Here is a tiny trained network, its code and every weight. The questions are about switching its units off for an input and a target symbol, where a switched-off unit gives its printed mean instead of its output.

import numpy as np


def w(rows, s, z=0):
    codes = np.array(rows[::2]) - 128.0
    scale = np.full(codes.shape[1], s)
    scale[-1] = z or s
    return codes * scale


def f(y):
    return y / 2 * (1 + np.tanh(0.7978845608 * (y + 0.044715 * y**3)))


def softmax(a):
    e = np.exp(a - a.max(-1, keepdims=True))
    return e / e.sum(-1, keepdims=True)


def log_softmax(a):
    a = a - a.max(-1, keepdims=True)
    return a - np.log(np.exp(a).sum(-1, keepdims=True))


def net(x, mask):
    ids = ['ΦΨβδεζλμπτ'.index(c) for c in x.split()]
    T = len(ids)
    res = E[ids] + P[:T]
    u = 0
    for l in range(3):
        q, k, v = (res @ M[l].T for M in (Q, K, V))
        z = softmax(np.where(np.tri(T) > 0, q @ k.T / 2**0.5, -1e9)) @ v
        res = res + np.where(mask[u], z, O[l][:, -1]) @ O[l][:, :-1]
        u += 1
        y = f(res @ A[l][:, :-1].T + A[l][:, -1])
        res = res + np.where(mask[u : u + 4], y, B[l][:, -1]) @ B[l][:, :-1]
        u += 4
    return log_softmax(res[-1] @ U[:, :-1].T + U[:, -1])


Q, K, V, O, A, B = {}, {}, {}, {}, {}, {}
E = w([
[114,4,194],'Φ',
[111,61,170],'Ψ',
[149,149,140],'β',
[150,164,141],'δ',
[199,214,121],'ε',
[177,140,132],'ζ',
[206,159,107],'λ',
[6,159,95],'μ',
[12,174,93],'π',
[13,195,80],'τ',
],0.0036)
P = w([
[141,131,196],'0',
[105,157,88],'1',
[138,63,64],'2',
[80,159,183],'3',
[59,148,108],'4',
[183,43,74],'5',
[32,228,153],'6',
[1,148,100],'7',
[229,20,107],'8',
[161,207,162],'9',
],0.0071)
Q[0] = w([
[102,103,184],'L0H1',
[9,218,191],'L0H1',
],0.014)
K[0] = w([
[151,175,111],'L0H1',
[248,70,55],'L0H1',
],0.016)
V[0] = w([
[254,117,213],'L0H1',
[42,206,185],'L0H1',
],0.007)
O[0] = w([
[179,66,254,2],'L0H1',
[5,203,135,89],'L0H1',
],0.0052,0.00018)
A[0] = w([
[166,167,137,229],'L0N1',
[81,146,170,48],'L0N2',
[249,74,136,8],'L0N3',
[146,138,46,87],'L0N4',
],0.018,0.0011)
B[0] = w([
[100,184,148,226],'L0N1',
[150,67,212,189],'L0N2',
[247,84,219,207],'L0N3',
[182,19,130,247],'L0N4',
],0.014,0.0012)
Q[1] = w([
[10,80,18],'L1H1',
[243,79,171],'L1H1',
],0.012)
K[1] = w([
[254,153,215],'L1H1',
[112,35,26],'L1H1',
],0.014)
V[1] = w([
[18,2,197],'L1H1',
[127,127,125],'L1H1',
],0.0046)
O[1] = w([
[3,63,236,252],'L1H1',
[131,131,123,118],'L1H1',
],0.0049,0.0011)
A[1] = w([
[99,119,119,106],'L1N1',
[76,45,68,159],'L1N2',
[101,228,204,253],'L1N3',
[115,102,5,147],'L1N4',
],0.012,0.0025)
B[1] = w([
[110,146,119,128],'L1N1',
[183,248,146,192],'L1N2',
[107,134,253,254],'L1N3',
[228,238,161,173],'L1N4',
],0.012,0.0057)
Q[2] = w([
[97,57,130],'L2H1',
[9,241,31],'L2H1',
],0.015)
K[2] = w([
[168,109,95],'L2H1',
[230,83,252],'L2H1',
],0.016)
V[2] = w([
[254,56,111],'L2H1',
[38,46,57],'L2H1',
],0.0091)
O[2] = w([
[192,72,237,84],'L2H1',
[105,254,156,2],'L2H1',
],0.0069,0.014)
A[2] = w([
[140,19,59,72],'L2N1',
[147,194,67,84],'L2N2',
[65,102,46,254],'L2N3',
[5,168,55,82],'L2N4',
],0.013,0.005)
B[2] = w([
[77,132,34,254],'L2N1',
[168,86,137,202],'L2N2',
[139,250,154,184],'L2N3',
[197,24,121,153],'L2N4',
],0.02,0.0078)
U = w([
[63,30,188,253],'Φ',
[70,219,203,244],'Ψ',
[108,240,120,94],'β',
[114,252,115,111],'δ',
[80,223,72,81],'ε',
[94,122,84,81],'ζ',
[92,57,59,56],'λ',
[177,149,115,82],'μ',
[180,149,111,80],'π',
[184,157,114,75],'τ',
],0.0039,0.0047)

Each question gives the input, a string of symbols that net reads in full, and the target symbol t.
The units are the heads (2 rows each of Q, K, V and O) and the neurons (one row each of A and B). Each row of codes is followed by its name. A weight is (code - 128) times the scale printed after its matrix; where a second scale follows, it is the last column's (O, A, B and U).
mask holds one flag per unit, layer by layer, with each layer's heads first. A switched-off unit (its flag False) gives its mean, the last column of its rows in O or B, instead of its output. The means were averaged over made-up inputs and are rounded, as every weight is.
A unit's drop is (log p(t) with every unit on - log p(t) with that unit switched off) / (log p(t) with every unit on - log p(t) with every unit switched off).
The circuit of an input: a set's keep is (log p(t) with only the set's units on - log p(t) with every unit switched off) / (log p(t) with every unit on - log p(t) with every unit switched off). Starting from the 12 units with the biggest drops (on a tie, the unit counted first), units are removed one at a time, each time the one whose removal leaves the highest keep (on an exact tie, the one counted first), for as long as the keep stays at least 0.8.
units of the circuit, in order: the units of the circuit, biggest drop first
unit that matters most: the unit with the biggest drop
top k neurons in layer l: the k neurons of layer l with the biggest drops, biggest first
input Φ τ μ Φ ε λ ε λ ε, target λ: units of the circuit, in order : L2N1, L1N2, L1N3
input λ β Φ Φ λ Φ, target λ: units of the circuit, in order : L0N3, L2N1, L1N3, L1N2
input μ π ε ε ζ ε ε β π ε, target Ψ: units of the circuit, in order : L1N3, L0N1, L2N1
input λ ε π β ζ ζ ζ δ, target λ: unit that matters most : L2H1
input π β ε Ψ Ψ Ψ τ, target Φ: units of the circuit, in order : L2N3, L0N2
input ε Ψ ε τ δ λ δ Φ, target ε: top 3 neurons in layer 0 : L0N3, L0N4, L0N1
input μ ζ Ψ β δ ε β λ ε π, target Φ: units of the circuit, in order : L1N3, L2N3, L1N2
input Ψ λ μ ε, target Φ: units of the circuit, in order : L1N3, L2N3, L1N2
input λ β ε δ λ ε ζ β μ ε, target Ψ: units of the circuit, in order : L0N1, L1N3, L2N1
input Φ Ψ δ π ε, target Φ: units of the circuit, in order : L2H1, L0H1, L0N3, L2N3
input ε ζ δ Ψ τ ζ β, target Φ: units of the circuit, in order : L2N3, L0N2
input Ψ λ λ ε λ π ζ, target Φ: top 2 neurons in layer 1 : L1N4, L1N2
input ε μ β λ π, target ε: top 3 neurons in layer 0 : L0N4, L0N1, L0N3
input λ μ Φ ε ζ δ Ψ, target Φ: top 2 neurons in layer 1 : L1N3, L1N4
input ζ μ μ τ π β λ, target Φ: units of the circuit, in order : L2N3, L1N3, L1N2
input ε ε Φ β β λ ζ β, target ε: unit that matters most : L0H1
input δ ε ζ λ δ ε μ, target Φ: top 2 neurons in layer 0 : L0N4, L0N2
input β β τ ε μ π Ψ β λ λ, target Ψ: top 2 neurons in layer 1 : L1N3, L1N4
input λ δ Φ β λ ε, target λ: top 2 neurons in layer 1 : L1N4, L1N3
input λ μ ε Ψ τ ζ Ψ μ, target λ: unit that matters most : L2H1
